Below are the code and all the weights of a small trained network. Each question names an input and a class and asks about switching units off, where a switched-off unit gives its printed mean instead of its output.

import numpy as np


def w(rows, s, z=0):
    codes = np.array(rows[::2]) - 128.0
    scale = np.full(codes.shape[1], s)
    scale[-1] = z or s
    return codes * scale


def f(y):
    return y / 2 * (1 + np.tanh(0.7978845608 * (y + 0.044715 * y**3)))


def log_softmax(a):
    a = a - a.max(-1, keepdims=True)
    return a - np.log(np.exp(a).sum(-1, keepdims=True))


def net(x, mask):
    res = np.array(x, float).reshape(1, 7) / 4 @ E
    y = f(res @ A[0][:, :-1].T + A[0][:, -1])
    res = res + np.where(mask, y, B[0][:, -1]) @ B[0][:, :-1]
    return log_softmax(res[-1] @ U[:, :-1].T + U[:, -1])


A, B = {}, {}
E = w([
[181,128,150,153,102,89,203,128],'x0',
[128,66,168,118,173,87,84,128],'x1',
[148,140,84,143,165,155,182,54],'x2',
[18,132,85,101,178,164,157,142],'x3',
[80,112,161,254,132,118,88,193],'x4',
[141,195,121,73,83,109,103,205],'x5',
[164,71,77,109,108,150,172,186],'x6',
],0.0078)
A[0] = w([
[153,113,103,176,154,154,140,168,49],'N1',
[157,109,138,220,54,149,172,152,11],'N2',
[75,134,141,142,139,135,81,168,62],'N3',
[194,126,165,192,125,101,92,108,106],'N4',
[141,179,122,88,79,123,139,130,23],'N5',
[154,124,112,68,94,138,114,128,84],'N6',
[100,123,159,92,131,86,186,140,80],'N7',
[135,112,125,131,122,146,111,118,93],'N8',
[126,120,140,128,101,139,119,123,131],'N9',
[127,112,164,149,105,112,73,79,27],'N10',
[116,141,92,125,159,168,136,38,39],'N11',
[73,126,130,143,134,129,84,165,58],'N12',
[118,105,65,185,170,166,150,174,9],'N13',
[120,111,85,170,148,147,143,158,58],'N14',
[166,118,151,195,40,127,152,131,2],'N15',
[165,131,151,178,93,121,134,128,47],'N16',
[153,123,175,179,180,72,40,85,39],'N17',
[106,135,97,131,133,151,144,69,73],'N18',
[172,212,128,49,87,113,130,153,14],'N19',
[117,142,117,120,163,169,155,52,22],'N20',
[174,100,114,50,107,150,113,136,46],'N21',
[137,117,173,157,132,114,66,83,39],'N22',
[88,132,94,109,141,162,145,7,49],'N23',
[166,37,122,39,133,125,98,143,6],'N24',
[165,88,123,72,149,123,114,149,38],'N25',
[92,130,122,115,127,128,164,65,85],'N26',
[142,118,180,144,128,130,85,97,27],'N27',
[155,110,113,73,103,135,113,135,93],'N28',
[159,129,146,166,107,124,125,125,85],'N29',
[79,119,181,99,159,57,226,146,51],'N30',
[109,125,150,115,148,114,177,123,74],'N31',
[158,213,132,81,88,131,147,135,27],'N32',
[40,139,142,146,123,127,65,170,51],'N33',
[158,175,114,85,117,124,126,138,32],'N34',
[46,138,144,147,118,128,71,164,53],'N35',
[52,142,151,144,129,139,73,171,54],'N36',
[100,113,104,135,135,126,162,131,92],'N37',
[81,106,115,118,145,107,201,131,70],'N38',
[137,158,112,123,120,120,136,106,59],'N39',
],0.012,0.004)
B[0] = w([
[138,127,81,159,106,136,147,166,149],'N1',
[145,165,173,222,113,104,162,199,192],'N2',
[101,124,137,114,110,147,61,168,212],'N3',
[146,114,138,186,60,79,118,51,203],'N4',
[189,174,85,102,129,111,110,132,168],'N5',
[126,150,131,59,104,124,166,127,180],'N6',
[180,112,169,136,142,193,122,94,143],'N7',
[115,137,131,137,111,119,126,107,123],'N8',
[126,146,143,127,114,115,113,118,133],'N9',
[162,75,90,110,116,101,126,87,154],'N10',
[55,207,116,142,174,115,121,84,200],'N11',
[93,127,125,109,114,139,71,167,205],'N12',
[94,124,12,129,105,131,193,158,183],'N13',
[128,94,73,112,159,72,162,177,158],'N14',
[123,183,202,211,136,106,133,147,181],'N15',
[122,169,168,185,111,97,137,111,158],'N16',
[145,70,73,110,74,90,81,31,216],'N17',
[85,162,111,137,176,120,135,105,170],'N18',
[252,187,80,63,85,126,113,128,223],'N19',
[72,187,144,147,183,134,116,93,185],'N20',
[92,132,159,37,106,107,182,130,193],'N21',
[157,74,90,115,102,114,109,72,170],'N22',
[65,199,136,136,227,98,86,103,228],'N23',
[14,81,215,97,87,121,215,110,198],'N24',
[66,107,174,111,95,125,174,123,161],'N25',
[111,138,144,134,209,140,104,118,171],'N26',
[148,92,96,122,106,114,128,80,147],'N27',
[91,152,148,76,93,124,159,122,173],'N28',
[134,149,155,160,110,86,132,113,149],'N29',
[220,101,152,107,206,220,116,125,161],'N30',
[145,120,136,138,172,172,129,131,134],'N31',
[206,193,76,98,117,146,84,136,194],'N32',
[90,116,145,111,111,157,32,192,254],'N33',
[179,160,95,92,100,124,130,125,162],'N34',
[101,104,154,108,124,143,43,197,240],'N35',
[103,109,153,108,125,137,39,195,241],'N36',
[128,88,91,120,172,115,157,142,147],'N37',
[147,66,99,150,174,168,171,124,166],'N38',
[131,162,115,124,153,131,105,138,130],'N39',
],0.024,0.0068)
U = w([
[172,157,200,252,105,78,157,173,190],'0',
[67,193,107,150,254,138,132,106,179],'1',
[71,98,128,112,132,151,38,226,218],'2',
[113,104,42,192,168,131,220,229,41],'3',
[162,71,141,138,238,228,186,137,7],'4',
[163,74,126,155,102,72,98,43,108],'5',
[88,117,205,41,110,136,225,131,108],'6',
[218,227,112,59,121,134,135,144,143],'7',
],0.0047,0.0014)

Each question gives the input, the list of numbers given to net, and the class t.
The units are the neurons (one row each of A and B). Each row of codes is followed by its name. A weight is (code - 128) times the scale printed after its matrix; where a second scale follows, it is the last column's (A, B and U).
mask holds one flag per neuron, in row order. A switched-off neuron (its flag False) gives its mean, the last column of its row in B, instead of its output. The means were averaged over made-up inputs and are rounded, as every weight is.
A unit's drop is (log p(t) with every unit on - log p(t) with that unit switched off) / (log p(t) with every unit on - log p(t) with every unit switched off).
The circuit of an input: a set's keep is (log p(t) with only the set's units on - log p(t) with every unit switched off) / (log p(t) with every unit on - log p(t) with every unit switched off). Starting from the 12 units with the biggest drops (on a tie, the unit counted first), units are removed one at a time, each time the one whose removal leaves the highest keep (on an exact tie, the one counted first), for as long as the keep stays at least 0.8.
circuit, biggest first: the units of the circuit, biggest drop first
k most important neurons: the k neurons with the biggest drops, biggest first
drop when u is switched off: that unit's drop, to one decimal
input [-5,8,-4,2,-4,0,1], class 6: circuit, biggest first => [N24]
input [5,6,-8,-5,2,8,3], class 0: circuit, biggest first => [N15, N4]
input [7,-7,-6,5,7,-1,3], class 3: circuit, biggest first => [N13, N2]
input [6,3,-4,7,-7,-7,-2], class 1: 3 most important neurons => [N23, N11, N20]
input [0,-8,8,-2,8,-4,-1], class 0: 2 most important neurons => [N2, N15]
input [-5,2,-8,-5,-8,7,0], class 7: 4 most important neurons => [N19, N32, N5, N34]
input [3,-7,-5,7,-7,-2,3], class 7: 2 most important neurons => [N19, N32]
input [4,2,-8,-8,2,0,-1], class 5: 2 most important neurons => [N17, N22]
input [6,-2,5,-1,3,-4,-5], class 0: 2 most important neurons => [N2, N4]
input [-5,-4,4,-5,-6,-3,8], class 6: 2 most important neurons => [N21, N24]
input [8,-1,2,7,4,6,3], class 4: 2 most important neurons => [N30, N7]
input [8,7,3,-4,-4,5,8], class 6: drop when N24 is switched off => 0.3
input [6,0,-5,-4,6,6,1], class 0: drop when N36 is switched off => 0.0
input [8,6,-7,-2,6,-3,-3], class 5: circuit, biggest first => [N17]
input [-8,-1,2,-6,-5,3,0], class 7: drop when N19 is switched off => 0.2
input [8,8,4,2,3,7,3], class 4: drop when N30 is switched off => 0.2
input [7,1,2,-4,7,2,-5], class 0: 2 most important neurons => [N2, N15]
